Known rows, with every way that one mark hangs from another:
vezas(davus(ledu pobeve) kisafuz tuferi(fifip)): [-137  183 -109  222  180  195 -231  120  259   78  119  107  -26  255
  131  -63  206  316 -337  286 -215  -69 -105  106   78 -150 -196   13
   38   57   74  162 -123  353 -166   90  -88 -163  -92   48   97 -295
   33  -70  -92  -89   14]
zano(latuz ledu(davus varod) pobeve(reti)): [-312 -282 -300   70   34 -169  -80  141   23  -93  105 -308 -116   76
 -250  221   10  313   40   21 -143 -227  -42  107   89 -178   78 -516
  -73 -319  109 -200  193  316  212   13  158    4  -41    6 -320   10
   28   29  222  110   36]
molud(goze(nuruk varod) kisafuz reti): [-171  -23   39   15  -12 -171 -204 -257 -108  -70  220    2  157 -378
   87  -47  -88   63   10 -329  248  -30  -42  -34  154  -54  227   67
   84   40   49  167  -10   15  -53  -75  -63  -41   89  -26 -215 -163
  -64  166  359  312  100]
goze(molud(pobeve(reti)) varod(fifip nuruk)): [-268  -55   64  -80 -226 -353 -119 -299 -166 -151   74  128  151 -239
   66   88    3  158    0 -207  224 -205  -98 -133  104 -154  277 -113
  133  -36   72 -170   40  -31   66 -180  139 -171  149    3 -195  -69
 -154  -10  457  364   22]
tuferi(ledu(davus reti varod(fifip nuruk) zano(pobeve))): [-264 -380 -158   82  468 -616  -85   81  155 -255  240 -229 -176  118
   66  245  -11  241  -44   -5  -95 -178  -86 -181    4 -270   48 -349
 -222 -151  -45 -333  -36  -58 -114 -217   67 -328   39 -162 -299  -10
  -13   42  131  156  -52]
tuferi(fifip ledu(davus reti varod zano(pobeve))): [-229 -269  -84  216  546 -400 -194  211  217  -86  266 -330 -227  286
  -31  117  -24  511 -100   43 -160 -114  -72   12   42 -294 -156 -271
 -208 -144   28 -146   64   58  -21  -45   81 -332   62 -108 -331  -78
   76   43   67    7  -72]
latuz(goze(molud(reti) nuruk) pesa): [-244   22  -31   80    7 -138 -151 -118  -78  -10  301   72  100 -354
 -155  -19 -175  115   13 -153  126 -161 -230   21  -30  -89  288  -29
  -30   29  -91   93  119    7   85  -55  213    0   93   94 -240  104
 -115  226  180  119  -91]
zano(latuz ledu(davus reti) pobeve): [-201 -382 -294  139  159 -321  -24  124   87 -195  138 -300 -253  124
 -187  192   87  176   41   15 -151 -138 -188   73  -83 -274   28 -413
 -162 -220    8 -184  188  243  170   23   60   15 -145   59 -281   47
   19  107   93   61  -11]
ledu(zano(latuz reti)): [-158 -310 -121   71  127  -35   -9   -7    0 -105   58 -188 -160   66
  -90  226   57  145  -29   13  -38  -82  -76   45  -77 -206   27 -260
  -57  -18 -149  -66  158   14   56  -70  111  -22  -38  -29 -196   78
   23  132  137   39  -47]
pesa(davus(ledu(varod zano)) vezas(kisafuz)): [-160   23 -208  133  131  140 -184  194  190  -86  161   47    7  133
  194  -30   62  268 -205  162 -233 -128  -62   75  -37  -54 -245 -202
  -22 -133  -81  -30 -171   16 -311  -29 -140  -66   63  -72  158 -234
 -106   56 -351  -28  -93]
molud(goze kisafuz pobeve(latuz(pesa)) reti): [-175  -49   -8   76 -333  -76  -65    0  -29   98  215 -167  223 -444
 -248  -71  120   18  -23  -96  317   42 -213  160  -12   76  177 -158
 -124  -43  -38  220  168  273  304   95   92  316 -115  326 -141 -167
 -135  219   79  328  -63]
zano(pobeve(goze(molud(kisafuz) varod)) reti): [-147 -118 -161   42   -8 -125  -96 -284 -279 -112  190  -65  -63  -90
  107  182   -6  147   -5 -266  149 -154   -1   74  133 -188  403 -197
  341 -164 -144   46  305 -156  -89  -95   29 -320  227    5 -359 -115
 -162   55  349  242  150]
vezas(kisafuz tuferi(fifip ledu(davus varod))): [ -77  245   38  115  316   70 -253  289  314   23   47 -123  -73  289
  148 -124   40  369 -165  163 -157 -138   32   -4  114   32 -178   31
 -106  -40  113  149 -155  285 -102   39 -194 -216   37 -130  -44 -148
   71  -41  -36 -100  -87]
latuz(goze(molud(kisafuz reti) varod(fifip nuruk)) pesa): [-232   16  -69   36  -49 -240  -84 -294 -145 -103  196   53   70 -372
  -12   35  -79    3  -68 -178  238 -237 -189 -130    8    5  395  -46
  142  -61 -199  -60   26  -84   10 -269   30 -153  213  135 -128   71
 -210   94  201  375   42]
zano(latuz(pesa(davus vezas(tuferi))) ledu(varod(nuruk))): [-295   90 -314   94   76  158  -98  196  167  -31  170   70  -39    8
  -94  -16   30  368 -106  129 -203 -197 -147  153 -295   85   11 -312
 -237  -18 -284  -45  -12  315 -158    4   -7   82   11   14   10  109
    9   77 -153  -98 -128]
ledu(reti varod(fifip nuruk) zano(pobeve)): [-204 -382 -148   18  304 -427    2 -116  -26 -229  157  -75  -97   26
   85  268  -43  129  -58   -4   11 -203  -38 -135   40 -238   90 -341
 -154  -76 -144 -294  -32 -178 -205 -223  132 -380  202 -130 -261  -27
  -30   47  134  191  -14]
ledu(davus(pobeve(latuz(goze))) reti varod(fifip)): [-144 -174 -288   98  166 -319 -178  -95  -53   11  183 -111 -126 -164
 -230  181   17  136  -17   46  -24 -273  -25  -84   -8  -40   48 -322
  -18 -259   20 -190   87   34   16  -96  227 -135  121  154 -223 -108
   44  -16 -224   54   92]
pesa(davus vezas(kisafuz tuferi)): [ -29  313 -200   60 -102  366  -72   54  203    0    1  169  109  134
  216 -132  111   66 -141  145 -177   23  -48  133 -163  103 -136   35
   57  -47 -185  218 -145  103 -213   66 -220   89   25  110  236 -171
 -111   40 -281 -117  -56]
davus(ledu(varod zano) pobeve(latuz(goze))): [-174 -243 -211  165  274 -101 -226   -8  -64   83  317  -34  -67 -178
 -225  249  -12  291 -123   93  -41 -275   22   22   16 -194   -5 -378
  -42  -30   -4  -85  195   19 -112  -73  306 -265  -44   15 -176 -169
   49   17  -92   61   30]
davus(ledu(reti varod zano) pobeve(latuz(goze)) vezas): [-276 -382 -189  252  357 -209 -247  -29   45   16  402  -26  -80  -91
 -203  224   56  361 -141   81  -93 -220  -28   91  -57 -207  -54 -267
 -114 -114 -100   -7  144  -64  -90  -33  278 -277  -16   27 -175 -268
   74   40 -206   42 -114]
latuz(goze(molud) pesa(davus(ledu(reti)) vezas(kisafuz))): [-175  114 -278  215   70   22 -190  108  118  -52  293  122   -6  -45
  -29  -95   96  177 -166  111 -153 -139 -326  111 -184  -99   37  -81
  -17 -187 -263  103  -36   48 -190    3  -58   31  119  225   93 -123
 -216  178 -414  -16 -176]
pobeve(latuz reti(ledu(varod))): [-149 -111  -33  -47   33   57  -62  -56  -86   73  110  -97   59  -81
 -280  182  -28  273  -71   12   10 -122   74   79   95  -30   77 -206
   25 -185  158  -96  -41   67   -2  -24  141   37  127  -17 -148    0
   50   38  275   21   10]
tuferi(reti(ledu(varod))): [ -69 -129   12   27  307 -135  -75   71  -10    2  140 -135 -122   92
 -186  171  -32  224  -46  -48  -77   -4  -74   14   72  -96   51    4
  -28 -101   60 -105 -133  -42 -150   26  -67    5  136  -23 -142  -94
   55   74  109 -105   40]
molud(kisafuz pobeve(goze latuz) varod): [ -30   67  -37  103 -265  -53 -140  -95 -222   62  205 -109  102 -323
  -33    4  102  150  -14 -157  255  -73   60   38   88   83  212 -186
  128  -14   48  230  233   56   85    4  131  -46   55  184 -191 -206
 -118   30  154  280   46]
reti(ledu(davus(pobeve vezas) varod(fifip nuruk))): [-294 -206  -60   -9  102 -296 -202   52  131 -114   93   36  -29   39
  -45   67   49  170  -96  -34 -151 -173   -9  -85  -26   21   40 -167
  -64 -217  159 -269 -193  -64  -48  -65   42  -30  -85 -127  -72  -69
    9 -106  -64  134   21]
latuz(goze(molud varod)): [ -71   57  -53   20   -2 -130 -165 -224 -168  -44  154  103  -43 -170
  -51   20 -117  185   37 -185   85 -222  -51  -80   42  -91  186    8
  213    9  -30   25  224 -134  -92  -91  111 -258  146   -2 -185  -39
 -111   21   92   75   60]
zano(latuz pobeve(goze) reti(ledu)): [-107 -280 -222   -7   68  -93  -36  -61 -141  -49  142 -139 -172    0
 -291  314   92  272  -15  -15  -31 -133  -68   78   44 -288  253 -409
   38 -251  -47  -77  275   99  -71   -8  246  -23  -36   19 -344   54
  -41  122  298  132   24]
vezas(kisafuz tuferi(fifip ledu(davus reti varod(nuruk)))): [-170  113   47  109  511 -210 -261  222  329  -94  141 -140 -127  218
  176  -45   13  258 -158   71  -99 -194  -31 -133   80  -88  -84   37
 -248  -47   50  127 -257  240 -207  -13 -195 -303   93 -175 -223 -126
  119   45  121  -70 -156]
pesa(vezas(davus(ledu(reti varod(nuruk))) kisafuz)): [-220   28 -156   73  211 -155 -157  117  218 -155  240   32  -78   63
  203  -60   54  190 -160   62 -163 -169 -160  -63   80  -82  -80  -49
 -151 -152  -74   41 -305  165 -355   41 -210 -112  166 -137  -42 -261
  -49  132 -167  -73 -146]
vezas(davus(pobeve) kisafuz): [ -89   80 -158  105 -101  125 -122   27   57   19   88   -7  -13   94
   68  -40   49  -11 -117  110 -104  -50  -95   63   11  -64 -127  -45
  187  -77   36  121  -38   91  -75   81  -61   27 -112  107   -9 -237
  -58   51 -188  -24   21]
goze(molud(kisafuz pobeve reti) varod(nuruk)): [-292  -72  119   11 -155 -316 -122 -250  -96 -142  211  -49  144 -335
  123   13  -38  -20  -22 -362  310 -124 -193  -58  129 -111  301   -2
  146   -5   33   55   25    6   99  -58 -120  -77   21   60 -266 -195
 -177  135  456  351   78]
zano(ledu(davus(pobeve) varod) reti): [-241 -352 -206  160  268 -137 -203   57   22 -103  126 -215 -132  203
  -30  189  -43  149  -40  -53 -172 -142  -55   91   -9 -157  -35 -294
    3 -263  205 -254    6  139  -40   -4   26  -30  -48  -65 -235 -140
   99   70  100    6  107]
goze(molud(kisafuz pobeve(reti)) varod): [-241  -34   49   35 -243 -112 -119 -217 -153  -43  146  -70  174 -190
   60   27   17  136  -39 -277  207  -59  -72  100  122  -72  293  -25
  285  -76   28   78   94  -60  199  -46  -86  -56  117  143 -160 -206
 -170   35  363  288  123]
vezas(kisafuz tuferi(fifip reti(ledu(davus zano(pobeve))))): [-164 -105 -128  180  380  -93 -169  213  283 -105  143 -195 -198  369
  -37  160  112  361 -215  108 -229  -40 -128   76  -47 -312  -59 -154
 -133  -62    9   61  -27   82  -37   41  -42 -120  -34   33 -213 -109
   -3  109  194  -36  -53]
latuz(goze(molud nuruk) pesa(davus)): [-233  193 -200   94   19  -28 -170  -41  -77    2  317  188   14 -278
 -146  -74 -159  148  -32  -62   -9 -187 -205   14 -154  -40  272  -58
   28   44 -170   68  138  -84  -52  -78  204   -4   60  114 -133  167
 -141   99 -101   -5  -25]
molud(goze(nuruk varod) kisafuz pobeve(reti)): [-244  -16   25   -5 -186 -199 -248 -245 -165  -30  255   15  241 -411
   28  -41  -51  168   13 -345  276  -38  -16   22  158  -85  352  -22
   75    0   75  206   62   14   73  -46   40   -4   66   60 -254 -237
 -101  132  430  413   97]
ledu(davus(pobeve vezas) reti zano(latuz(pesa))): [-380 -371 -181  250   68 -228 -174  243  226  -34  220 -178 -116   45
 -235   15  179  223  -58   41 -175  -35 -134  184 -323  -79  -65 -296
 -187 -149 -209   -9  212   20  328   70  171  142 -197  200 -170  -11
   89   92 -324   17 -241]
pesa(davus(ledu(reti zano) pobeve vezas(kisafuz))): [-263 -257 -178  300  232  -34 -215   90  225 -107  254   48   -2  194
  114   68  194  108 -258  179 -229  -15 -144  131 -145 -254 -242 -105
   29 -153  -68   34 -105  -72 -170  -16  -39  -66 -185   98   97 -345
  -25   45 -317   49 -146]
ledu(davus(vezas) reti varod zano): [-283 -294  -62  136  241 -321 -152  142  244 -172  185 -161  -96  144
   36    7   12  236  -38  -73 -166  -72   -2   10  -68  -17 -119  -86
 -144 -169  -11  -47  -16 -148   44   -2    8  -82   61 -108 -182 -131
   56   25 -180  -74 -148]

Rows:
[ -86   15   34  -87  -14 -269 -177 -150  -98  -83   91  127   28 -261
    6  -39  -55   48   73 -234  183 -128   24 -195   61  -66  144   -3
  -40   80   47   50   98    4 -194  -60  107 -153   33 -131 -239  -73
  -10   44  232  198  -17]
molud(goze(varod(nuruk)))
[ -60   13    1  -88   20 -208  -49 -221  -97 -121  -13  179  -21 -110
  124   25  -31   46  -13  -57   96 -166   42 -221   34  -18  112  -36
   24    8  -21 -200  -68  -66 -167 -217   44 -224  135 -117  -18   58
  -15  -65  154  210   17]
goze(varod(fifip nuruk))
[ -17  245 -184   43 -163  269  -72   75  107  -19    2   91   48   76
  152 -145   47    5  -76  109 -133  -15  -84   88 -130   70 -175  -27
   74 -145 -132  125 -139   35 -159   54 -167  140   20   94  192 -123
 -141   73 -344  -29  -70]
pesa(davus vezas(kisafuz))
[-160 -306 -188  123  170 -284  -56  150  126 -192   85 -285 -236   93
 -151  128   76  137   30   -6 -143 -131 -177   20 -126 -170  -47 -257
 -149 -150   62 -155   60  215  159   -3  -22  101 -118   19 -200   85
   61  100   49  -20  -38]
zano(latuz ledu(davus reti))
[-296 -168 -287  246  238  176 -100   39  282 -153  215  121    3  348
  194  133  231  234 -298  245 -276    1  -99  184  -61 -259  -33 -156
  -35 -143 -184   96   25   85 -238  -24  -20 -157 -152    1   89 -286
  -88   40  -57   40 -126]
pesa(davus(ledu(zano(pobeve reti)) vezas(kisafuz tuferi)))
[ -59  190 -118  128  309   -3  -69  118  219  -41  133  -82 -110  300
  143   87  115  331 -176  243 -181  -19 -151  -18   94  -34  -93  119
   56    0 -102   61 -230  190 -255  -48 -257 -157  142    2   61 -258
  -38    9  -96 -159  -26]
vezas(davus kisafuz tuferi(ledu(varod(fifip)) reti))
[-123 -172   19    3  331 -290  -63   36   56 -150  116  -78  -67   41
  122  181  -69  221  -69   45  -11 -176  -10 -180    3 -115  -28 -169
 -118   71  -49 -246 -137 -113 -206 -260   30 -307   52 -252  -83   53
  -21   -9  125  141  -55]
tuferi(ledu(varod(fifip nuruk) zano))
[-192 -334 -255   -2  194 -158   31 -177 -169 -194  105  -77 -161   32
  -35  349  -56  172  -30   84   31 -316  -59  -27   49 -210  153 -480
 -154 -163  -26 -360   36  140 -162 -193  202 -280  115 -179 -255   76
  -10   67  338  236   30]
zano(ledu(varod(fifip nuruk)) pobeve(latuz) reti)
[-396 -134   89  166   -8 -219 -265  -56   80 -198  300 -109  123 -112
   99  -66   19  235  -88 -381    5   -2 -150   62   73   -8  256   88
  121  -59  226  100 -126  -85  161  -12 -155   65    1  -45 -189 -109
 -165  114  379  221   47]
goze(molud(kisafuz reti(ledu(davus(vezas))) varod) nuruk)
[-336 -172 -290  -39   64 -364 -188 -131  -60  -77  251  -77 -132 -220
 -418  228  -44  276   24 -157  -26 -303  -38 -152   68 -281  396 -401
  -17 -333   48 -116  260  146   47  -92  327  -59  -73   62 -448   91
  -27   83  427  259   45]
zano(latuz(goze(varod(nuruk))) pobeve(reti(ledu(davus))))
[-233  -30   95  141  -23 -105 -161 -199 -143 -109  227  -83  164 -236
  198   -4  -57   67  -36 -337  196  -22 -107   27  165  -47  272   64
  186  120   76  139  -55  -62   57  -76 -120 -117  171    9 -206 -114
 -147  142  442  244  116]
goze(molud(kisafuz reti varod) nuruk)
[-194  -99  -81  242  442 -105 -116  252   38  149  324 -261 -226  132
 -299  159  -17  611 -100  207  -30  -93 -105  174  -67 -214  -76 -315
 -280    8 -243  -29  215  145   61    8  254 -254  114   63 -279   35
  104  107   25    0 -216]
tuferi(fifip ledu(varod zano(pobeve(latuz(pesa)))) reti)
[-268  -25 -187  174  114   39 -122  -20  180   92  188   87  126   97
  -38  128  207  249 -236  138 -201   69  -55  140   47 -172   26  -48
  110  -34   71   35  -23  290  -29   44   55   11 -100  148   37 -263
   52  -75  149  -91   88]
vezas(davus(ledu pobeve(reti)) tuferi)
[-221 -267 -128  141  124  -99  -85   79  180 -205   67 -122 -130  266
   31   50   38  136  -15  -24 -204  -29 -107   97 -130  -74  -49  -67
 -100 -220   94  -96   -7   97   98   11  -11  104 -138 -109  -65   -4
   17   54   59   13  -89]
zano(ledu(davus(vezas)) reti)
